Below is a small trained network, with its code and all its weights. Each question gives an input and a class and asks what happens when units are switched off, that is, made to give their printed mean instead of their output.

import numpy as np


def w(rows, s, z=0):
    codes = np.array(rows[::2]) - 128.0
    scale = np.full(codes.shape[1], s)
    scale[-1] = z or s
    return codes * scale


def norm(h):
    return h / np.sqrt((h * h).mean(-1, keepdims=True) + 1e-5)


def f(y):
    return y / 2 * (1 + np.tanh(0.7978845608 * (y + 0.044715 * y**3)))


def log_softmax(a):
    a = a - a.max(-1, keepdims=True)
    return a - np.log(np.exp(a).sum(-1, keepdims=True))


def net(x, mask):
    res = np.array(x, float).reshape(1, 3) / 4 @ E
    u = 0
    for l in range(2):
        y = f(norm(res) @ A[l][:, :-1].T + A[l][:, -1])
        res = res + np.where(mask[u : u + 9], y, B[l][:, -1]) @ B[l][:, :-1]
        u += 9
    return log_softmax(norm(res)[-1] @ U[:, :-1].T + U[:, -1])


A, B = {}, {}
E = w([
[134,139,71,97,254,114,112],'x0',
[217,160,162,50,136,99,155],'x1',
[141,151,77,167,149,106,213],'x2',
],0.0087)
A[0] = w([
[117,193,151,153,53,146,91,5],'0.n1',
[168,175,186,200,119,138,108,74],'0.n2',
[176,171,117,161,32,191,161,58],'0.n3',
[127,152,96,109,164,104,148,197],'0.n4',
[140,137,99,153,95,194,102,60],'0.n5',
[79,30,65,126,105,130,101,192],'0.n6',
[114,241,122,166,126,16,134,15],'0.n7',
[87,12,188,23,108,139,134,63],'0.n8',
[122,199,121,2,120,70,92,92],'0.n9',
],0.0075,0.0026)
B[0] = w([
[132,2,83,75,152,126,180,162],'0.n1',
[106,80,114,135,167,112,160,133],'0.n2',
[83,114,91,69,102,107,146,229],'0.n3',
[52,107,160,116,82,141,115,221],'0.n4',
[174,147,61,141,180,117,114,128],'0.n5',
[89,192,138,168,92,42,78,240],'0.n6',
[146,204,138,117,142,208,111,148],'0.n7',
[110,209,94,91,146,210,154,195],'0.n8',
[104,141,136,195,113,59,93,253],'0.n9',
],0.0093,0.0032)
A[1] = w([
[111,115,216,178,100,77,113,144],'1.n1',
[126,105,188,90,164,177,2,36],'1.n2',
[55,187,89,93,135,94,162,252],'1.n3',
[125,143,80,95,240,92,58,77],'1.n4',
[214,172,145,85,137,88,129,50],'1.n5',
[214,113,172,102,106,95,141,135],'1.n6',
[150,157,192,185,35,158,148,66],'1.n7',
[158,150,96,198,154,131,230,172],'1.n8',
[164,57,107,79,138,77,148,152],'1.n9',
],0.0093,0.0029)
B[1] = w([
[172,124,110,136,190,127,120,176],'1.n1',
[114,219,139,101,149,178,183,188],'1.n2',
[212,139,170,108,196,111,123,255],'1.n3',
[139,2,105,123,13,126,190,215],'1.n4',
[48,167,96,216,147,117,76,167],'1.n5',
[37,103,56,246,100,132,84,161],'1.n6',
[173,90,113,97,217,112,143,159],'1.n7',
[55,173,162,60,40,206,66,188],'1.n8',
[169,87,155,129,199,115,95,146],'1.n9',
],0.0097,0.0077)
U = w([
[114,2,106,81,72,80,164,204],'0',
[60,161,91,232,145,54,51,190],'1',
[82,229,144,54,104,198,130,201],'2',
[205,121,174,95,246,85,120,170],'3',
[159,125,98,161,158,182,151,12],'4',
[153,128,126,155,157,149,155,3],'5',
[147,126,119,171,164,165,167,7],'6',
[160,119,116,170,155,177,141,10],'7',
],0.019,0.0058)

Each question gives the input, the list of numbers given to net, and the class t.
The units are the neurons (one row each of A and B). Each row of codes is followed by its name. A weight is (code - 128) times the scale printed after its matrix; where a second scale follows, it is the last column's (A, B and U).
mask holds one flag per neuron, layer by layer. A switched-off neuron (its flag False) gives its mean, the last column of its row in B, instead of its output. The means were averaged over made-up inputs and are rounded, as every weight is.
A unit's drop is (log p(t) with every unit on - log p(t) with that unit switched off) / (log p(t) with every unit on - log p(t) with every unit switched off).
The circuit of an input: a set's keep is (log p(t) with only the set's units on - log p(t) with every unit switched off) / (log p(t) with every unit on - log p(t) with every unit switched off). Starting from the 12 units with the biggest drops (on a tie, the unit counted first), units are removed one at a time, each time the one whose removal leaves the highest keep (on an exact tie, the one counted first), for as long as the keep stays at least 0.8.
units of the circuit, in order: the units of the circuit, biggest drop first
unit that matters most: the unit with the biggest drop
k most important neurons: the k neurons with the biggest drops, biggest first
k most important neurons of layer l: the k neurons of layer l with the biggest drops, biggest first
input [-3,-3,8], class 2: unit that matters most	1.n8
input [5,-5,4], class 0: 2 most important neurons	1.n4, 0.n9
input [-4,5,2], class 1: 2 most important neurons of layer 1	1.n6, 1.n4
input [3,-3,-3], class 3: 2 most important neurons of layer 1	1.n6, 1.n5
input [-1,0,-3], class 3: 2 most important neurons	1.n8, 1.n3
input [2,7,-6], class 1: 2 most important neurons of layer 1	1.n5, 1.n6
input [-3,4,-2], class 1: 2 most important neurons of layer 1	1.n6, 1.n4
input [-2,5,6], class 2: 3 most important neurons	1.n8, 0.n7, 0.n6
input [4,8,8], class 1: units of the circuit, in order	1.n5, 1.n6
input [-3,1,0], class 3: 3 most important neurons	1.n9, 1.n4, 0.n3
input [4,-4,-1], class 0: 3 most important neurons	1.n4, 0.n9, 1.n5
input [-3,-7,8], class 2: 2 most important neurons	1.n8, 0.n9
input [5,5,-2], class 0: 2 most important neurons of layer 0	0.n6, 0.n4
input [6,7,1], class 1: unit that matters most	1.n5
input [7,4,7], class 0: 3 most important neurons	1.n4, 1.n2, 0.n8
input [-2,7,8], class 2: 3 most important neurons	1.n8, 0.n7, 0.n6
input [-8,-8,5], class 0: 4 most important neurons of layer 1	1.n5, 1.n6, 1.n7, 1.n2
input [6,-2,-5], class 0: 2 most important neurons	1.n4, 1.n8
input [-3,1,-2], class 3: 2 most important neurons of layer 1	1.n4, 1.n9
input [-1,3,7], class 2: units of the circuit, in order	1.n8
input [3,5,-4], class 1: 2 most important neurons	0.n9, 1.n5
input [-1,-3,-1], class 3: 2 most important neurons of layer 0	0.n6, 0.n9
